Here is a tiny trained network, its code and every weight. The questions are about switching its units off for an input and a target symbol, where a switched-off unit gives its printed mean instead of its output.

import numpy as np


def w(rows, s, z=0):
    codes = np.array(rows[::2]) - 128.0
    scale = np.full(codes.shape[1], s)
    scale[-1] = z or s
    return codes * scale


def norm(h):
    return h / np.sqrt((h * h).mean(-1, keepdims=True) + 1e-5)


def f(y):
    return np.maximum(y, 0)


def softmax(a):
    e = np.exp(a - a.max(-1, keepdims=True))
    return e / e.sum(-1, keepdims=True)


def log_softmax(a):
    a = a - a.max(-1, keepdims=True)
    return a - np.log(np.exp(a).sum(-1, keepdims=True))


def net(x, mask):
    ids = ['ΓΔΠΦβεζηθλμξσψω'.index(c) for c in x.split()]
    T = len(ids)
    res = E[ids] + P[:T]
    u = 0
    for l in range(2):
        r = norm(res)
        for j in range(2):
            rows = slice(2 * j, 2 * j + 2)
            q, k, v = (r @ M[l][rows].T for M in (Q, K, V))
            z = softmax(np.where(np.tri(T) > 0, q @ k.T / 2**0.5, -1e9)) @ v
            o = O[l][rows]
            res = res + np.where(mask[u + j], z, o[:, -1]) @ o[:, :-1]
        u += 2
        y = f(norm(res) @ A[l][:, :-1].T + A[l][:, -1])
        res = res + np.where(mask[u : u + 12], y, B[l][:, -1]) @ B[l][:, :-1]
        u += 12
    return log_softmax(norm(res)[-1] @ U[:, :-1].T + U[:, -1])


Q, K, V, O, A, B = {}, {}, {}, {}, {}, {}
E = w([
[63,154,110],'Γ',
[109,60,111],'Δ',
[153,159,209],'Π',
[156,148,55],'Φ',
[211,102,172],'β',
[148,72,134],'ε',
[40,182,111],'ζ',
[45,101,118],'η',
[121,118,120],'θ',
[185,130,102],'λ',
[212,3,158],'μ',
[142,155,160],'ξ',
[135,140,22],'σ',
[127,155,162],'ψ',
[155,180,188],'ω',
],0.021)
P = w([
[42,254,142],'0',
[79,199,132],'1',
[87,180,128],'2',
[88,164,120],'3',
[91,162,118],'4',
[95,146,109],'5',
[95,136,104],'6',
[100,129,104],'7',
[103,122,103],'8',
[96,124,101],'9',
[101,127,104],'10',
],0.0072)
Q[0] = w([
[187,74,119],'0.h1',
[105,59,1],'0.h1',
[119,106,54],'0.h2',
[87,174,171],'0.h2',
],0.012)
K[0] = w([
[125,120,219],'0.h1',
[70,209,227],'0.h1',
[44,32,10],'0.h2',
[61,138,115],'0.h2',
],0.011)
V[0] = w([
[89,85,248],'0.h1',
[180,187,63],'0.h1',
[150,142,178],'0.h2',
[94,133,151],'0.h2',
],0.013)
O[0] = w([
[85,91,110,123],'0.h1',
[210,95,68,200],'0.h1',
[186,233,203,253],'0.h2',
[255,168,116,177],'0.h2',
],0.0095,0.0033)
A[0] = w([
[65,113,193,53],'0.n1',
[33,157,154,105],'0.n2',
[160,149,130,145],'0.n3',
[58,38,141,4],'0.n4',
[143,170,126,105],'0.n5',
[62,158,8,167],'0.n6',
[100,44,160,132],'0.n7',
[214,130,71,127],'0.n8',
[113,6,178,154],'0.n9',
[53,165,29,165],'0.n10',
[76,180,89,175],'0.n11',
[162,92,192,65],'0.n12',
],0.012,0.0042)
B[0] = w([
[186,178,149,142],'0.n1',
[191,91,113,176],'0.n2',
[159,110,180,197],'0.n3',
[145,160,187,160],'0.n4',
[94,145,162,185],'0.n5',
[112,49,85,254],'0.n6',
[100,230,254,163],'0.n7',
[115,81,211,202],'0.n8',
[95,168,204,180],'0.n9',
[118,72,67,242],'0.n10',
[97,100,48,204],'0.n11',
[94,48,53,173],'0.n12',
],0.0082,0.006)
Q[1] = w([
[97,77,151],'1.h1',
[160,77,160],'1.h1',
[163,8,50],'1.h2',
[77,238,117],'1.h2',
],0.016)
K[1] = w([
[149,199,137],'1.h1',
[187,161,184],'1.h1',
[189,120,12],'1.h2',
[74,43,228],'1.h2',
],0.011)
V[1] = w([
[162,77,164],'1.h1',
[102,57,122],'1.h1',
[2,19,95],'1.h2',
[175,44,82],'1.h2',
],0.0079)
O[1] = w([
[116,145,120,202],'1.h1',
[102,118,107,3],'1.h1',
[162,201,248,75],'1.h2',
[151,91,79,71],'1.h2',
],0.011,0.0018)
A[1] = w([
[198,193,76,63],'1.n1',
[36,126,175,147],'1.n2',
[109,177,194,131],'1.n3',
[15,136,80,131],'1.n4',
[14,170,111,32],'1.n5',
[32,32,86,2],'1.n6',
[87,127,192,125],'1.n7',
[94,223,195,172],'1.n8',
[88,59,235,197],'1.n9',
[197,255,112,89],'1.n10',
[44,42,168,158],'1.n11',
[246,99,163,167],'1.n12',
],0.01,0.0064)
B[1] = w([
[153,181,159,159],'1.n1',
[153,80,149,177],'1.n2',
[67,175,79,208],'1.n3',
[130,60,115,178],'1.n4',
[251,87,130,136],'1.n5',
[151,219,171,177],'1.n6',
[129,97,76,176],'1.n7',
[64,83,71,255],'1.n8',
[87,95,200,252],'1.n9',
[207,130,155,228],'1.n10',
[174,151,157,214],'1.n11',
[97,87,160,253],'1.n12',
],0.012,0.0064)
U = w([
[103,49,160,61],'Γ',
[109,252,62,181],'Δ',
[31,180,164,100],'Π',
[111,124,88,253],'Φ',
[114,111,146,76],'β',
[19,103,122,90],'ε',
[127,51,178,83],'ζ',
[184,157,156,143],'η',
[166,175,153,120],'θ',
[158,61,50,145],'λ',
[211,178,160,151],'μ',
[73,230,219,91],'ξ',
[156,136,111,121],'σ',
[68,178,164,182],'ψ',
[104,117,134,77],'ω',
],0.018,0.012)

Each question gives the input, a string of symbols that net reads in full, and the target symbol t.
The units are the heads (2 rows each of Q, K, V and O) and the neurons (one row each of A and B). Each row of codes is followed by its name. A weight is (code - 128) times the scale printed after its matrix; where a second scale follows, it is the last column's (O, A, B and U).
mask holds one flag per unit, layer by layer, with each layer's heads first. A switched-off unit (its flag False) gives its mean, the last column of its rows in O or B, instead of its output. The means were averaged over made-up inputs and are rounded, as every weight is.
A unit's drop is (log p(t) with every unit on - log p(t) with that unit switched off) / (log p(t) with every unit on - log p(t) with every unit switched off).
The circuit of an input: a set's keep is (log p(t) with only the set's units on - log p(t) with every unit switched off) / (log p(t) with every unit on - log p(t) with every unit switched off). Starting from the 12 units with the biggest drops (on a tie, the unit counted first), units are removed one at a time, each time the one whose removal leaves the highest keep (on an exact tie, the one counted first), for as long as the keep stays at least 0.8.
circuit, biggest first: the units of the circuit, biggest drop first
unit that matters most: the unit with the biggest drop
top k neurons: the k neurons with the biggest drops, biggest first
k most important neurons of layer l: the k neurons of layer l with the biggest drops, biggest first
heads that matter: for each layer, one digit per head in row order, 1 if its drop is at least 0.15 and else 0, layers parted by /
drop when u is switched off: that unit's drop, to one decimal
input λ Π Δ η, target λ: circuit, biggest first	1.h2; 0.n2
input Δ β θ ξ μ Φ ω ω Δ β ψ, target ξ: circuit, biggest first	1.n3; 0.h2
input ω ω ω θ Δ ω ω Π ξ Δ Γ, target λ: 2 most important neurons of layer 0	0.n10; 0.n11
input Γ ω Π, target ε: heads that matter	00 / 01
input θ β ω Γ Π ω β Δ Δ ω, target ξ: heads that matter	01 / 01
input η Π ζ ω, target Φ: heads that matter	10 / 11
input ξ ω σ ω Φ ξ, target μ: heads that matter	00 / 00
input ω ψ Γ Φ ω, target μ: heads that matter	10 / 00
input ω ξ Δ θ ζ ξ β ω μ ω η, target ζ: heads that matter	01 / 00
input β ω ζ η ω, target Φ: heads that matter	11 / 01
input ω β η, target ζ: heads that matter	11 / 00
input θ ω Φ ψ, target μ: circuit, biggest first	0.h1
input ω ψ ω β ω ω, target Δ: top 3 neurons	0.n8; 0.n10; 0.n6
input Φ ζ ω ω ω Δ ω Π, target ξ: unit that matters most	0.n7
input ζ ω ω ζ ω ω ζ, target Φ: heads that matter	01 / 00
input Φ ω Π, target μ: heads that matter	11 / 00
input Π Π ω β ζ ω Γ, target λ: heads that matter	00 / 00
input ω ω Φ ω ω ω ω Δ ω ξ, target ξ: heads that matter	01 / 00
input ξ θ β β β β Π, target ε: heads that matter	11 / 01
input Φ ω ω ω ω ξ, target μ: heads that matter	01 / 00
input ω ω ε Δ ω ξ, target ξ: 2 most important neurons of layer 1	1.n10; 1.n4
input Φ ω ξ ω ζ ζ, target Φ: top neuron	1.n10
input ω ω β Δ ω ω ω β Π, target ξ: top 4 neurons	0.n7; 0.n9; 0.n4; 0.n6
input β Π β ω ψ ω β Π ω, target Δ: 3 most important neurons of layer 0	0.n8; 0.n10; 0.n2
input β ω ε μ Δ ω ζ, target λ: drop when 0.n8 is switched off	0.1
input ζ ω Δ ω β ζ β ω Φ ω ψ, target μ: drop when 0.h1 is switched off	1.0
input β ω ψ, target λ: drop when 0.h1 is switched off	0.5
input ω ω Π ε Δ θ ψ, target ξ: drop when 1.n8 is switched off	-0.4
